Below is a small trained network, with its code and all its weights. Each question gives an input and a class and asks what happens when units are switched off, that is, made to give their printed mean instead of their output.

import numpy as np


def w(rows, s, z=0):
    codes = np.array(rows[::2]) - 128.0
    scale = np.full(codes.shape[1], s)
    scale[-1] = z or s
    return codes * scale


def f(y):
    return y / 2 * (1 + np.tanh(0.7978845608 * (y + 0.044715 * y**3)))


def log_softmax(a):
    a = a - a.max(-1, keepdims=True)
    return a - np.log(np.exp(a).sum(-1, keepdims=True))


def net(x, mask):
    res = np.array(x, float).reshape(1, 4) / 4 @ E
    y = f(res @ A[0][:, :-1].T + A[0][:, -1])
    res = res + np.where(mask, y, B[0][:, -1]) @ B[0][:, :-1]
    return log_softmax(res[-1] @ U[:, :-1].T + U[:, -1])


A, B = {}, {}
E = w([
[112,97,178,103],'x0',
[51,248,146,122],'x1',
[50,105,146,139],'x2',
[136,137,150,206],'x3',
],0.016)
A[0] = w([
[15,158,102,73,255],'n1',
[6,205,155,71,128],'n2',
[107,141,120,233,174],'n3',
[68,166,162,74,148],'n4',
[90,135,41,209,207],'n5',
[66,39,226,161,65],'n6',
[203,72,201,164,180],'n7',
[92,193,211,224,150],'n8',
[228,139,244,74,151],'n9',
[101,79,193,213,129],'n10',
[96,135,135,144,93],'n11',
[251,218,25,42,247],'n12',
[36,99,133,83,126],'n13',
[184,202,108,120,133],'n14',
[180,168,137,121,106],'n15',
[171,154,203,205,159],'n16',
],0.011,0.0058)
B[0] = w([
[163,61,214,169,218],'n1',
[133,87,180,133,225],'n2',
[195,167,111,127,178],'n3',
[113,91,169,135,179],'n4',
[221,130,144,108,181],'n5',
[89,158,115,195,178],'n6',
[156,95,79,124,207],'n7',
[136,175,160,169,195],'n8',
[78,61,92,4,177],'n9',
[126,160,73,156,171],'n10',
[134,151,172,93,137],'n11',
[98,51,67,176,251],'n12',
[121,111,153,156,172],'n13',
[60,147,95,224,171],'n14',
[86,134,121,148,148],'n15',
[102,178,122,101,168],'n16',
],0.012,0.018)
U = w([
[152,169,176,52,47],'0',
[166,130,108,176,166],'1',
[168,246,156,144,115],'2',
[116,156,87,105,67],'3',
[150,155,167,82,35],'4',
[161,27,127,113,254],'5',
[75,124,228,148,120],'6',
[75,99,63,150,59],'7',
],0.013,0.006)

Each question gives the input, the list of numbers given to net, and the class t.
The units are the neurons (one row each of A and B). Each row of codes is followed by its name. A weight is (code - 128) times the scale printed after its matrix; where a second scale follows, it is the last column's (A, B and U).
mask holds one flag per neuron, in row order. A switched-off neuron (its flag False) gives its mean, the last column of its row in B, instead of its output. The means were averaged over made-up inputs and are rounded, as every weight is.
A unit's drop is (log p(t) with every unit on - log p(t) with that unit switched off) / (log p(t) with every unit on - log p(t) with every unit switched off).
The circuit of an input: a set's keep is (log p(t) with only the set's units on - log p(t) with every unit switched off) / (log p(t) with every unit on - log p(t) with every unit switched off). Starting from the 12 units with the biggest drops (on a tie, the unit counted first), units are removed one at a time, each time the one whose removal leaves the highest keep (on an exact tie, the one counted first), for as long as the keep stays at least 0.8.
units of the circuit, in order: the units of the circuit, biggest drop first
most important unit: the unit with the biggest drop
k most important neurons: the k neurons with the biggest drops, biggest first
drop of u: that unit's drop, to one decimal
input [-2,6,-8,-6], class 7: units of the circuit, in order => [n12]
input [-4,-2,-4,5], class 1: units of the circuit, in order => [n9, n2]
input [1,7,-4,-8], class 6: 4 most important neurons => [n7, n14, n5, n4]
input [1,7,-6,4], class 6: units of the circuit, in order => [n2, n7]
input [-2,-1,-2,-2], class 7: units of the circuit, in order => [n1, n2]
input [0,-4,5,3], class 1: 2 most important neurons => [n12, n9]
input [7,-2,0,8], class 1: 2 most important neurons => [n7, n12]
input [-7,-5,3,6], class 1: 2 most important neurons => [n7, n8]
input [2,-5,6,5], class 7: 2 most important neurons => [n1, n6]
input [-3,3,4,-4], class 6: 2 most important neurons => [n12, n7]
input [-7,5,5,1], class 6: 2 most important neurons => [n1, n2]
input [0,-2,2,3], class 2: drop of n12 => 0.4
input [4,1,5,7], class 2: drop of n5 => 0.0
input [-2,-7,3,5], class 1: drop of n10 => 0.1
input [4,-8,7,4], class 7: drop of n6 => 0.2
input [-4,5,6,7], class 2: most important unit => n3
